Here is a tiny trained network, its code and every weight. The questions are about switching its units off for an input and a target symbol, where a switched-off unit gives its printed mean instead of its output.

import numpy as np


def w(rows, s, z=0):
    codes = np.array(rows[::2]) - 128.0
    scale = np.full(codes.shape[1], s)
    scale[-1] = z or s
    return codes * scale


def softmax(a):
    e = np.exp(a - a.max(-1, keepdims=True))
    return e / e.sum(-1, keepdims=True)


def log_softmax(a):
    a = a - a.max(-1, keepdims=True)
    return a - np.log(np.exp(a).sum(-1, keepdims=True))


def net(x, mask):
    ids = ['εζηθλσ'.index(c) for c in x.split()]
    T = len(ids)
    res = E[ids] + P[:T]
    u = 0
    for l in range(3):
        r = res
        for j in range(2):
            rows = slice(3 * j, 3 * j + 3)
            q, k, v = (r @ M[l][rows].T for M in (Q, K, V))
            z = softmax(np.where(np.tri(T) > 0, q @ k.T / 3**0.5, -1e9)) @ v
            o = O[l][rows]
            res = res + np.where(mask[u + j], z, o[:, -1]) @ o[:, :-1]
        u += 2
    return log_softmax(res[-1] @ U[:, :-1].T + U[:, -1])


Q, K, V, O = {}, {}, {}, {}
E = w([
[73,90,185,180],'ε',
[155,143,159,143],'ζ',
[95,134,101,251],'η',
[50,158,100,194],'θ',
[170,154,74,179],'λ',
[115,2,75,196],'σ',
],0.0081)
P = w([
[81,141,96,2],'0',
[252,212,122,233],'1',
[219,184,121,227],'2',
[194,173,137,187],'3',
[165,152,111,211],'4',
[145,145,119,187],'5',
[117,131,95,207],'6',
[122,134,103,187],'7',
[111,132,105,183],'8',
[115,125,107,187],'9',
[96,130,102,180],'10',
[87,117,90,197],'11',
[38,106,49,227],'12',
[46,96,75,209],'13',
],0.0045)
Q[0] = w([
[123,232,195,205],'0.h0',
[89,178,72,141],'0.h0',
[81,178,81,118],'0.h0',
[164,134,167,33],'0.h1',
[61,223,251,215],'0.h1',
[142,29,219,164],'0.h1',
],0.023)
K[0] = w([
[11,153,112,96],'0.h0',
[118,51,118,144],'0.h0',
[97,57,176,119],'0.h0',
[179,51,142,199],'0.h1',
[33,228,254,217],'0.h1',
[62,57,235,95],'0.h1',
],0.021)
V[0] = w([
[7,140,134,97],'0.h0',
[138,64,217,165],'0.h0',
[102,124,137,124],'0.h0',
[180,112,118,89],'0.h1',
[199,99,134,161],'0.h1',
[179,143,73,36],'0.h1',
],0.012)
O[0] = w([
[237,44,199,90,62],'0.h0',
[28,84,192,153,194],'0.h0',
[139,86,167,114,120],'0.h0',
[30,125,120,141,61],'0.h1',
[62,78,137,242,124],'0.h1',
[1,105,142,45,2],'0.h1',
],0.0067,0.0038)
Q[1] = w([
[168,119,76,253],'1.h0',
[69,180,202,42],'1.h0',
[86,132,155,86],'1.h0',
[114,27,52,122],'1.h1',
[143,78,131,137],'1.h1',
[166,191,93,157],'1.h1',
],0.024)
K[1] = w([
[134,88,95,4],'1.h0',
[105,154,166,181],'1.h0',
[156,149,150,149],'1.h0',
[72,185,127,124],'1.h1',
[93,134,160,133],'1.h1',
[152,116,107,79],'1.h1',
],0.034)
V[1] = w([
[149,223,115,184],'1.h0',
[96,155,253,133],'1.h0',
[224,97,173,192],'1.h0',
[126,196,99,93],'1.h1',
[88,175,202,138],'1.h1',
[182,151,122,219],'1.h1',
],0.016)
O[1] = w([
[218,108,83,176,10],'1.h0',
[115,186,21,87,73],'1.h0',
[205,236,197,103,141],'1.h0',
[154,73,138,104,72],'1.h1',
[134,107,22,108,69],'1.h1',
[8,78,110,154,180],'1.h1',
],0.013,0.011)
Q[2] = w([
[122,148,61,111],'2.h0',
[136,161,69,157],'2.h0',
[88,95,165,116],'2.h0',
[109,107,152,206],'2.h1',
[180,163,103,36],'2.h1',
[105,178,127,7],'2.h1',
],0.018)
K[2] = w([
[137,114,87,68],'2.h0',
[156,131,85,91],'2.h0',
[74,196,124,130],'2.h0',
[176,154,53,40],'2.h1',
[39,177,247,228],'2.h1',
[85,122,46,253],'2.h1',
],0.016)
V[2] = w([
[131,42,159,63],'2.h0',
[127,82,145,91],'2.h0',
[123,86,140,99],'2.h0',
[133,177,153,252],'2.h1',
[125,165,115,98],'2.h1',
[138,161,127,156],'2.h1',
],0.012)
O[2] = w([
[167,169,113,190,89],'2.h0',
[149,151,120,163,121],'2.h0',
[147,142,116,156,139],'2.h0',
[193,2,212,78,253],'2.h1',
[108,177,120,78,87],'2.h1',
[153,109,157,81,89],'2.h1',
],0.0088,0.0036)
U = w([
[118,99,121,163,68],'ε',
[3,137,209,150,144],'ζ',
[80,144,137,38,115],'η',
[180,235,202,156,254],'θ',
[86,169,92,124,103],'λ',
[125,50,153,82,51],'σ',
],0.004,0.0051)

Each question gives the input, a string of symbols that net reads in full, and the target symbol t.
The units are the heads (3 rows each of Q, K, V and O). Each row of codes is followed by its name. A weight is (code - 128) times the scale printed after its matrix; where a second scale follows, it is the last column's (O and U).
mask holds one flag per head, layer by layer. A switched-off head (its flag False) gives its mean, the last column of its rows in O, instead of its output. The means were averaged over made-up inputs and are rounded, as every weight is.
A unit's drop is (log p(t) with every unit on - log p(t) with that unit switched off) / (log p(t) with every unit on - log p(t) with every unit switched off).
The circuit of an input: a set's keep is (log p(t) with only the set's units on - log p(t) with every unit switched off) / (log p(t) with every unit on - log p(t) with every unit switched off). Starting from all 6 units, units are removed one at a time, each time the one whose removal leaves the highest keep (on an exact tie, the one counted first), for as long as the keep stays at least 0.8.
circuit, biggest first: the units of the circuit, biggest drop first
most important unit: the unit with the biggest drop
heads that matter: for each layer, one digit per head in row order, 1 if its drop is at least 0.15 and else 0, layers parted by /
drop of u: that unit's drop, to one decimal
input η λ σ λ η θ, target σ: circuit, biggest first -> [1.h0 2.h1]
input η λ ζ ε λ η λ ε σ λ ζ η, target σ: circuit, biggest first -> [1.h0 2.h1]
input ε σ λ ε η ε λ, target η: circuit, biggest first -> [1.h0 0.h0 2.h0]
input λ σ θ ε, target ε: heads that matter -> 11 / 10 / 00
input θ λ ζ σ θ ε σ θ ε, target θ: circuit, biggest first -> [0.h0 1.h0]
input θ σ ε σ θ ζ, target θ: most important unit -> 0.h0
input ζ θ σ σ ε ε ζ, target λ: circuit, biggest first -> [0.h1 1.h0 2.h1]
input λ ζ σ σ σ θ, target ε: circuit, biggest first -> [1.h0 0.h1 2.h0]
input ζ σ ε η λ ε ε σ ε, target λ: circuit, biggest first -> [0.h1 2.h1 1.h0]
input ζ λ σ θ, target λ: circuit, biggest first -> [1.h0 0.h1 2.h1]
input θ ε σ σ ε θ ζ σ σ σ ε η λ λ, target θ: heads that matter -> 11 / 11 / 00
input λ σ σ ζ λ σ, target ε: heads that matter -> 11 / 11 / 10
input ζ σ σ, target λ: heads that matter -> 01 / 11 / 01
input η σ ε ε σ η η λ λ σ, target σ: most important unit -> 1.h0
input ζ λ λ σ σ σ ε θ ε ε λ, target λ: circuit, biggest first -> [0.h1 2.h1 1.h0]
input λ σ ε θ, target ε: circuit, biggest first -> [1.h0 0.h1 0.h0 2.h1]
input λ ε ε σ λ η σ σ σ ε σ ε σ λ, target ε: circuit, biggest first -> [1.h0 0.h1 2.h0 1.h1]
input ε θ σ σ ε λ η ε ζ, target η: heads that matter -> 10 / 10 / 11
input λ σ ε ζ ε σ σ σ σ σ σ λ η, target ε: circuit, biggest first -> [1.h0 0.h1 1.h1]
input θ ζ ζ σ, target θ: most important unit -> 0.h0
input λ λ ε σ, target ε: drop of 2.h1 -> 0.1
input ε λ λ ε σ σ σ σ ε ε σ θ σ ζ, target η: drop of 0.h0 -> 0.8
input ε σ λ, target η: drop of 2.h0 -> 0.5
input ζ σ σ η θ σ, target λ: drop of 0.h1 -> 0.9
